Here is a tiny trained network, its code and every weight. The questions are about switching its units off for an input and a target symbol, where a switched-off unit gives its printed mean instead of its output.

import numpy as np


def w(rows, s, z=0):
    codes = np.array(rows[::2]) - 128.0
    scale = np.full(codes.shape[1], s)
    scale[-1] = z or s
    return codes * scale


def f(y):
    return y / 2 * (1 + np.tanh(0.7978845608 * (y + 0.044715 * y**3)))


def softmax(a):
    e = np.exp(a - a.max(-1, keepdims=True))
    return e / e.sum(-1, keepdims=True)


def log_softmax(a):
    a = a - a.max(-1, keepdims=True)
    return a - np.log(np.exp(a).sum(-1, keepdims=True))


def net(x, mask):
    ids = ['Σβγδεηπφ'.index(c) for c in x.split()]
    T = len(ids)
    res = E[ids] + P[:T]
    r = res
    for j in range(2):
        rows = slice(4 * j, 4 * j + 4)
        q, k, v = (r @ M[0][rows].T for M in (Q, K, V))
        z = softmax(np.where(np.tri(T) > 0, q @ k.T / 4**0.5, -1e9)) @ v
        o = O[0][rows]
        res = res + np.where(mask[j], z, o[:, -1]) @ o[:, :-1]
    y = f(res @ A[0][:, :-1].T + A[0][:, -1])
    res = res + np.where(mask[2:14], y, B[0][:, -1]) @ B[0][:, :-1]
    return log_softmax(res[-1] @ U[:, :-1].T + U[:, -1])


Q, K, V, O, A, B = {}, {}, {}, {}, {}, {}
E = w([
[66,176,126,129],'Σ',
[164,166,195,236],'β',
[251,40,211,85],'γ',
[170,33,156,178],'δ',
[130,108,140,123],'ε',
[109,180,171,70],'η',
[144,113,50,168],'π',
[198,247,26,38],'φ',
],0.014)
P = w([
[4,141,169,101],'0',
[121,74,89,112],'1',
[59,70,77,69],'2',
[93,140,146,184],'3',
[151,99,75,185],'4',
[115,155,120,112],'5',
[133,214,147,179],'6',
[155,167,105,92],'7',
[163,202,134,41],'8',
],0.012)
Q[0] = w([
[154,117,110,96],'H1',
[81,75,117,2],'H1',
[154,230,224,77],'H1',
[113,172,160,156],'H1',
[125,169,176,88],'H2',
[161,107,120,169],'H2',
[104,79,99,47],'H2',
[121,115,118,146],'H2',
],0.0098)
K[0] = w([
[85,63,46,83],'H1',
[62,143,254,87],'H1',
[247,189,150,188],'H1',
[154,55,61,203],'H1',
[146,162,129,132],'H2',
[74,125,165,153],'H2',
[70,162,187,150],'H2',
[161,101,184,71],'H2',
],0.0085)
V[0] = w([
[131,128,188,80],'H1',
[215,129,63,116],'H1',
[170,7,112,137],'H1',
[60,166,35,146],'H1',
[89,92,126,186],'H2',
[62,36,120,146],'H2',
[193,107,53,111],'H2',
[113,164,55,172],'H2',
],0.013)
O[0] = w([
[140,164,59,254,133],'H1',
[126,75,73,139,202],'H1',
[229,112,140,130,2],'H1',
[92,158,86,50,210],'H1',
[89,183,192,123,30],'H2',
[153,213,170,106,32],'H2',
[238,114,157,93,177],'H2',
[143,147,169,14,174],'H2',
],0.0092,0.0046)
A[0] = w([
[68,202,139,200,107],'N1',
[148,251,75,191,204],'N2',
[88,212,211,111,194],'N3',
[156,86,160,85,122],'N4',
[157,109,102,203,119],'N5',
[9,2,69,186,167],'N6',
[131,26,120,63,195],'N7',
[179,157,98,51,254],'N8',
[139,130,13,112,244],'N9',
[128,238,171,203,36],'N10',
[175,140,105,88,34],'N11',
[168,128,212,180,128],'N12',
],0.0077,0.0043)
B[0] = w([
[168,195,87,116,163],'N1',
[56,166,197,171,175],'N2',
[198,130,125,65,167],'N3',
[104,184,118,238,146],'N4',
[170,136,177,94,154],'N5',
[95,92,162,175,182],'N6',
[1,87,124,70,209],'N7',
[115,121,158,163,234],'N8',
[196,86,236,172,247],'N9',
[211,63,114,141,156],'N10',
[162,51,77,155,150],'N11',
[99,106,75,28,160],'N12',
],0.0065,0.013)
U = w([
[145,142,111,116,92],'Σ',
[116,121,250,141,253],'β',
[175,124,92,176,104],'γ',
[166,117,162,113,228],'δ',
[156,135,118,130,11],'ε',
[125,130,107,169,13],'η',
[191,113,106,70,69],'π',
[123,87,123,128,100],'φ',
],0.013,0.0037)

Each question gives the input, a string of symbols that net reads in full, and the target symbol t.
The units are the heads (4 rows each of Q, K, V and O) and the neurons (one row each of A and B). Each row of codes is followed by its name. A weight is (code - 128) times the scale printed after its matrix; where a second scale follows, it is the last column's (O, A, B and U).
mask holds one flag per unit, heads first, then neurons. A switched-off unit (its flag False) gives its mean, the last column of its rows in O or B, instead of its output. The means were averaged over made-up inputs and are rounded, as every weight is.
A unit's drop is (log p(t) with every unit on - log p(t) with that unit switched off) / (log p(t) with every unit on - log p(t) with every unit switched off).
The circuit of an input: a set's keep is (log p(t) with only the set's units on - log p(t) with every unit switched off) / (log p(t) with every unit on - log p(t) with every unit switched off). Starting from the 12 units with the biggest drops (on a tie, the unit counted first), units are removed one at a time, each time the one whose removal leaves the highest keep (on an exact tie, the one counted first), for as long as the keep stays at least 0.8.
units of the circuit, in order: the units of the circuit, biggest drop first
most important unit: the unit with the biggest drop
top k neurons: the k neurons with the biggest drops, biggest first
drop when u is switched off: that unit's drop, to one decimal
input η β γ β γ π, target β: most important unit => N2
input φ φ φ ε γ, target φ: units of the circuit, in order => (H1, N7)
input φ η φ φ β, target φ: units of the circuit, in order => (H1, H2)
input φ φ φ γ, target φ: units of the circuit, in order => (N7, H2, H1)
input ε γ γ δ, target γ: units of the circuit, in order => (H1, N9)
input γ γ Σ φ φ φ φ φ, target φ: top 2 neurons => (N7, N8)
input η β π, target η: top 2 neurons => (N1, N8)
input φ φ φ, target φ: top 2 neurons => (N7, N6)
input β γ γ Σ, target γ: units of the circuit, in order => (H1, N10, H2)
input φ φ π Σ φ η Σ, target φ: top 2 neurons => (N7, N2)
input δ γ φ β π, target β: units of the circuit, in order => (H2, N2)
input γ γ β π φ γ, target π: top 2 neurons => (N12, N9)
input π φ π, target π: top 2 neurons => (N2, N6)
input Σ Σ η, target Σ: top 3 neurons => (N9, N1, N3)
input β δ γ δ, target δ: units of the circuit, in order => (H1, N12)
input ε β π γ ε γ φ, target β: units of the circuit, in order => (N2)
input Σ φ φ φ φ Σ, target φ: units of the circuit, in order => (H2, H1, N7)
input γ π ε, target γ: top 2 neurons => (N9, N7)
input φ Σ φ η φ Σ ε, target φ: drop when H1 is switched off => 0.5
input γ γ π, target γ: drop when N6 is switched off => -0.1
input φ π γ φ ε φ φ ε η, target φ: drop when H1 is switched off => 0.2
input δ Σ π γ ε β β, target δ: drop when N1 is switched off => 0.1
input δ γ Σ δ γ φ β, target γ: most important unit => N9
